[[127 128 124 123 128]
 [151 122 124 116 121]
 [135 127 125 124 127]
 [141 119 117 119 120]
 [120 130 130 129 133]]
:
[128 116 125 119 120]

[[115 152 145 104]
 [131 128 128 106]
 [123 137 136 107]
 [126 134 133 105]
 [121 139 136 103]]
:
[104 128 137 126]

[[129 126 129 130 127]
 [137 119 128 125 113]
 [150 118 124 131 100]]
:
[127 125 124]

[[144 125 135 131 128]
 [157 144 123 120 137]
 [119 122 130 142 121]
 [135 130 154 126 134]
 [129 121 116 133 120]]
:
[128 120 130 130 129]

[[126 124]
 [127 128]
 [130 122]
 [134 102]]
:
[124 127]

[[143 129 150 121]
 [125 139 137 143]]
:
[121 137]

[[122 145 137]
 [139 121 123]
 [133 104 136]
 [125 127 139]]
:
[137 121 133]

[[102 135 156 146 121]
 [120 157 153 121 117]
 [108 135 133 124 140]]
:
[121 121 133]

[[130 125 140 148 115]
 [117 134 106 123 121]
 [137 115 113 138 128]
 [148 135 125 138 100]]
:
[115 123 113 135]
---
[[144 123 149 150 135 127 132 120 125 142 118 113]
 [155 127 144 145 135 122 135 126 102 137 144 131]
 [153 128 130 149 151 119 133 123 129 128 120 115]
 [145 120 135 150 138 129 141 125 124 136 127 117]
 [123 125 133 132 130 131 129 130 127 135 126 118]]
:
[[153 128 130 149 151 119 133 123 129 128 120 115]
 [155 127 144 145 135 122 135 126 102 137 144 131]
 [123 125 133 132 130 131 129 130 127 135 126 118]
 [144 123 149 150 135 127 132 120 125 142 118 113]
 [145 120 135 150 138 129 141 125 124 136 127 117]]

[[129 127 134 126 128 149 124 126]
 [119 130 129 121 130 132 131 125]
 [127 129 127 125 135 124 121 127]
 [120 124 140 137 130 131 131 139]
 [127 132 124 138 134 141 131 129]]
:
[[127 132 124 138 134 141 131 129]
 [119 130 129 121 130 132 131 125]
 [127 129 127 125 135 124 121 127]
 [129 127 134 126 128 149 124 126]
 [120 124 140 137 130 131 131 139]]

[[140 106 110 116 123 111 130 108 134 110 133 107 110]
 [124 140 122 118 127 126 122 115 123 111 119 146 128]
 [123 132 139 120 139 145 130 147 145 145 120 135 145]
 [130 149 120 137 130 138 132 133 136 129 126 117 129]]
:
[[130 149 120 137 130 138 132 133 136 129 126 117 129]
 [124 140 122 118 127 126 122 115 123 111 119 146 128]
 [123 132 139 120 139 145 130 147 145 145 120 135 145]
 [140 106 110 116 123 111 130 108 134 110 133 107 110]]

[[134 131 106 142 124 133 125 120 136 126 132 128 131]
 [135 141 142 120 136 126 130 135 122 117 122 140 133]
 [121 119 132 118 126 135 138 107 129 122 126 124 122]
 [130 118 128 132 135 117 116 132 131 137 142 138 138]
 [111 128 127 128 127 118 122 145 128 135 141 127 130]
 [131 142 144 119 127 125 129 131 123 121 118 137 139]]
:
[[131 142 144 119 127 125 129 131 123 121 118 137 139]
 [135 141 142 120 136 126 130 135 122 117 122 140 133]
 [134 131 106 142 124 133 125 120 136 126 132 128 131]
 [111 128 127 128 127 118 122 145 128 135 141 127 130]
 [121 119 132 118 126 135 138 107 129 122 126 124 122]
 [130 118 128 132 135 117 116 132 131 137 142 138 138]]

[[129 105 137 111 138 136]
 [127 119 111 135 137 131]
 [115 113 134 109 155 142]
 [137 104 132 111 137 143]
 [127 120 109 137 135 130]]
:
[[127 120 109 137 135 130]
 [127 119 111 135 137 131]
 [115 113 134 109 155 142]
 [129 105 137 111 138 136]
 [137 104 132 111 137 143]]

[[134 148 116 138 137 143 115 123 130 117 121 118]
 [126 140 132 127 138 126 122 121 133 106 123 116]
 [139 127 130 135 123 125 132 117 127 129 134 129]
 [128 128 128 129 128 128 127 127 128 129 128 128]]
:
[[134 148 116 138 137 143 115 123 130 117 121 118]
 [126 140 132 127 138 126 122 121 133 106 123 116]
 [128 128 128 129 128 128 127 127 128 129 128 128]
 [139 127 130 135 123 125 132 117 127 129 134 129]]

[[102 137 139 131 133]
 [104 113 126 138 120]
 [114 127 146 127 127]]
:
[[102 137 139 131 133]
 [114 127 146 127 127]
 [104 113 126 138 120]]

[[133 139 139]
 [126 152 138]
 [126 121 132]
 [126 120 137]
 [140 123 137]
 [135 148 133]]
:
[[126 152 138]
 [135 148 133]
 [133 139 139]
 [140 123 137]
 [126 121 132]
 [126 120 137]]

[[104 144 123 127 113 143 129 112 142 130 112 141 132]
 [139 142 138 141 112 116 145 137 109 122 147 131 108]
 [134 132 143 112 119 141 141 119 112 132 145 129 112]
 [123 148 138 141 132 121 113 107 106 110 116 127 137]
 [131 110 123 116 127 139 146 145 137 125 114 109 113]
 [139 121 139 134 140 134 122 116 123 135 140 133 121]]
:
[[123 148 138 141 132 121 113 107 106 110 116 127 137]
 [104 144 123 127 113 143 129 112 142 130 112 141 132]
 [139 142 138 141 112 116 145 137 109 122 147 131 108]
 [134 132 143 112 119 141 141 119 112 132 145 129 112]
 [139 121 139 134 140 134 122 116 123 135 140 133 121]
 [131 110 123 116 127 139 146 145 137 125 114 109 113]]
